Below are the code and all the weights of a small trained network. Each question names an input and a class and asks about switching units off, where a switched-off unit gives its printed mean instead of its output.

import numpy as np


def w(rows, s, z=0):
    codes = np.array(rows[::2]) - 128.0
    scale = np.full(codes.shape[1], s)
    scale[-1] = z or s
    return codes * scale


def norm(h):
    return h / np.sqrt((h * h).mean(-1, keepdims=True) + 1e-5)


def f(y):
    return np.maximum(y, 0)


def log_softmax(a):
    a = a - a.max(-1, keepdims=True)
    return a - np.log(np.exp(a).sum(-1, keepdims=True))


def net(x, mask):
    res = np.array(x, float).reshape(1, 4) / 4 @ E
    u = 0
    for l in range(3):
        y = f(norm(res) @ A[l][:, :-1].T + A[l][:, -1])
        res = res + np.where(mask[u : u + 9], y, B[l][:, -1]) @ B[l][:, :-1]
        u += 9
    return log_softmax(norm(res)[-1] @ U[:, :-1].T + U[:, -1])


A, B = {}, {}
E = w([
[135,215,111,179,115,106,121,75,130,139,97,159],'x0',
[113,209,107,79,145,130,255,203,168,106,173,146],'x1',
[111,104,148,228,109,81,175,203,73,125,78,127],'x2',
[128,104,134,174,159,113,127,141,212,151,134,130],'x3',
],0.0098)
A[0] = w([
[123,131,120,160,143,126,163,164,252,140,136,127,21],'L0N0',
[127,240,127,151,126,116,157,117,148,129,122,144,93],'L0N1',
[128,159,130,88,135,131,189,170,167,128,141,115,6],'L0N2',
[115,144,132,164,124,125,166,174,113,128,121,120,57],'L0N3',
[123,176,116,30,129,137,135,110,199,132,137,132,66],'L0N4',
[127,75,129,61,135,127,167,193,138,125,143,134,2],'L0N5',
[130,142,120,160,125,121,187,185,106,130,118,136,100],'L0N6',
[131,171,129,118,125,128,188,168,133,118,130,133,28],'L0N7',
[125,187,119,57,124,133,171,147,28,128,133,130,31],'L0N8',
],0.024,0.0046)
B[0] = w([
[164,130,195,90,37,104,106,88,196,34,51,173,228],'L0N0',
[107,179,70,184,109,193,160,90,176,164,96,35,223],'L0N1',
[81,105,51,71,171,117,97,152,167,191,146,190,224],'L0N2',
[170,125,172,138,158,90,138,142,56,109,191,108,199],'L0N3',
[178,110,201,162,193,90,163,170,19,127,225,119,248],'L0N4',
[114,191,81,196,94,209,175,91,159,151,81,4,227],'L0N5',
[159,91,174,155,197,116,149,154,41,117,208,126,224],'L0N6',
[65,130,76,111,132,110,101,172,105,195,104,189,211],'L0N7',
[159,117,199,102,48,100,109,95,226,49,62,175,221],'L0N8',
],0.018,0.017)
A[1] = w([
[103,57,112,60,117,201,156,175,141,98,139,48,37],'L1N0',
[66,180,40,46,138,131,149,167,179,146,147,194,29],'L1N1',
[158,106,169,103,74,106,82,97,174,103,93,149,112],'L1N2',
[101,82,48,88,141,123,7,106,97,167,81,168,44],'L1N3',
[88,113,74,81,137,117,108,138,99,135,148,141,22],'L1N4',
[107,169,70,144,113,211,159,110,142,168,100,30,5],'L1N5',
[131,132,148,74,67,111,98,101,166,35,79,188,106],'L1N6',
[176,209,107,29,180,172,116,60,173,98,226,132,111],'L1N7',
[107,75,103,130,123,152,76,87,149,177,115,93,52],'L1N8',
],0.018,0.0025)
B[1] = w([
[128,199,117,224,114,110,149,95,111,136,71,122,172],'L1N0',
[69,70,85,55,105,142,64,127,64,198,80,166,192],'L1N1',
[127,115,145,79,145,140,94,137,190,85,90,176,247],'L1N2',
[54,100,77,49,123,116,138,170,95,237,152,168,188],'L1N3',
[188,114,177,137,152,145,79,104,130,174,104,143,133],'L1N4',
[98,128,112,98,76,135,120,98,193,172,199,4,231],'L1N5',
[171,123,194,159,138,144,128,114,240,110,88,176,238],'L1N6',
[124,87,127,232,93,75,143,170,45,36,55,101,168],'L1N7',
[98,184,109,110,86,121,188,175,121,142,88,168,195],'L1N8',
],0.015,0.014)
A[2] = w([
[199,154,173,66,153,109,127,95,95,108,248,106,84],'L2N0',
[136,118,63,91,206,146,116,120,148,102,159,116,37],'L2N1',
[100,152,58,131,121,163,72,51,182,125,127,137,123],'L2N2',
[120,116,88,103,105,114,72,103,206,89,131,85,188],'L2N3',
[152,121,66,108,175,163,99,77,126,71,169,127,109],'L2N4',
[160,127,124,103,191,133,135,161,40,86,176,126,100],'L2N5',
[154,132,116,89,161,160,123,106,204,91,183,101,165],'L2N6',
[117,181,23,142,102,159,116,46,152,99,145,45,3],'L2N7',
[142,208,58,164,143,164,75,36,104,122,111,130,112],'L2N8',
],0.018,0.0022)
B[2] = w([
[78,114,88,95,198,196,101,114,107,199,183,173,245],'L2N0',
[105,212,161,136,123,170,108,64,115,229,170,168,128],'L2N1',
[110,139,157,154,122,132,196,174,113,65,129,95,204],'L2N2',
[178,159,193,151,126,139,107,55,137,137,171,125,228],'L2N3',
[63,201,103,187,101,122,73,20,107,130,77,166,129],'L2N4',
[140,140,188,120,184,122,121,54,85,164,218,166,246],'L2N5',
[119,201,76,137,195,170,126,60,138,135,157,197,197],'L2N6',
[116,90,111,113,102,255,116,103,99,154,74,16,252],'L2N7',
[69,132,184,177,87,94,237,173,150,173,44,117,156],'L2N8',
],0.013,0.011)
U = w([
[146,99,173,177,182,101,141,118,40,125,194,131,149],'0',
[73,115,77,85,109,117,119,143,121,177,84,179,132],'1',
[156,130,181,134,103,128,122,91,201,70,74,173,133],'2',
[104,157,102,171,88,165,157,94,145,152,108,33,141],'3',
[123,132,128,107,151,166,116,90,163,160,155,132,254],'4',
[163,119,25,110,165,102,100,131,152,80,159,104,47],'5',
[179,124,10,117,160,119,65,143,136,54,144,101,27],'6',
],0.013,0.0063)

Each question gives the input, the list of numbers given to net, and the class t.
The units are the neurons (one row each of A and B). Each row of codes is followed by its name. A weight is (code - 128) times the scale printed after its matrix; where a second scale follows, it is the last column's (A, B and U).
mask holds one flag per neuron, layer by layer. A switched-off neuron (its flag False) gives its mean, the last column of its row in B, instead of its output. The means were averaged over made-up inputs and are rounded, as every weight is.
A unit's drop is (log p(t) with every unit on - log p(t) with that unit switched off) / (log p(t) with every unit on - log p(t) with every unit switched off).
The circuit of an input: a set's keep is (log p(t) with only the set's units on - log p(t) with every unit switched off) / (log p(t) with every unit on - log p(t) with every unit switched off). Starting from the 12 units with the biggest drops (on a tie, the unit counted first), units are removed one at a time, each time the one whose removal leaves the highest keep (on an exact tie, the one counted first), for as long as the keep stays at least 0.8.
units of the circuit, in order: the units of the circuit, biggest drop first
unit that matters most: the unit with the biggest drop
k most important neurons: the k neurons with the biggest drops, biggest first
top k neurons in layer l: the k neurons of layer l with the biggest drops, biggest first
input [-3,2,-4,-6], class 2: units of the circuit, in order -> L0N8
input [0,-3,-7,8], class 2: 3 most important neurons -> L0N0, L0N6, L0N3
input [-1,7,5,6], class 1: 3 most important neurons -> L0N7, L0N2, L0N4
input [1,-1,-7,-8], class 2: 4 most important neurons -> L0N8, L0N6, L0N3, L1N6
input [-7,-6,-6,1], class 3: top 2 neurons in layer 2 -> L2N5, L2N8
input [-7,-6,-5,-6], class 3: 4 most important neurons -> L0N0, L0N8, L0N4, L0N2
input [-6,-2,-4,6], class 2: 3 most important neurons -> L0N0, L0N1, L0N6
input [-6,7,-1,4], class 1: 2 most important neurons -> L0N2, L0N7
input [5,-4,2,6], class 2: 2 most important neurons -> L0N5, L0N2
input [5,-4,-1,4], class 3: 2 most important neurons -> L0N0, L0N8
input [-7,6,-2,-5], class 3: top 2 neurons in layer 0 -> L0N5, L0N0
input [8,-3,-8,-6], class 0: 2 most important neurons -> L0N4, L0N5
input [-7,8,-6,8], class 1: 4 most important neurons -> L0N2, L0N8, L0N1, L0N6
input [2,-7,-1,0], class 1: top 3 neurons in layer 0 -> L0N5, L0N0, L0N8
input [7,-3,-5,4], class 3: 2 most important neurons -> L0N1, L0N6
input [1,1,-8,2], class 0: units of the circuit, in order -> L0N4
input [-4,1,0,3], class 3: 2 most important neurons -> L0N5, L0N8
input [-4,2,4,-5], class 2: top 3 neurons in layer 0 -> L0N8, L0N4, L0N1
input [6,3,-5,1], class 3: 4 most important neurons -> L0N1, L0N6, L0N3, L1N5
input [-5,-7,8,-4], class 0: 2 most important neurons -> L0N0, L0N5
input [3,-2,-7,-4], class 0: unit that matters most -> L0N4
input [-5,-4,5,-1], class 0: top 4 neurons in layer 0 -> L0N1, L0N0, L0N5, L0N8
input [0,-6,1,-4], class 1: top 4 neurons in layer 0 -> L0N5, L0N0, L0N8, L0N1
input [8,5,-6,4], class 3: top 2 neurons in layer 0 -> L0N1, L0N6
input [8,-7,-3,8], class 2: top 2 neurons in layer 0 -> L0N2, L0N4
input [-3,4,2,0], class 1: top 2 neurons in layer 0 -> L0N7, L0N2
input [-3,-6,-3,-2], class 1: unit that matters most -> L0N5
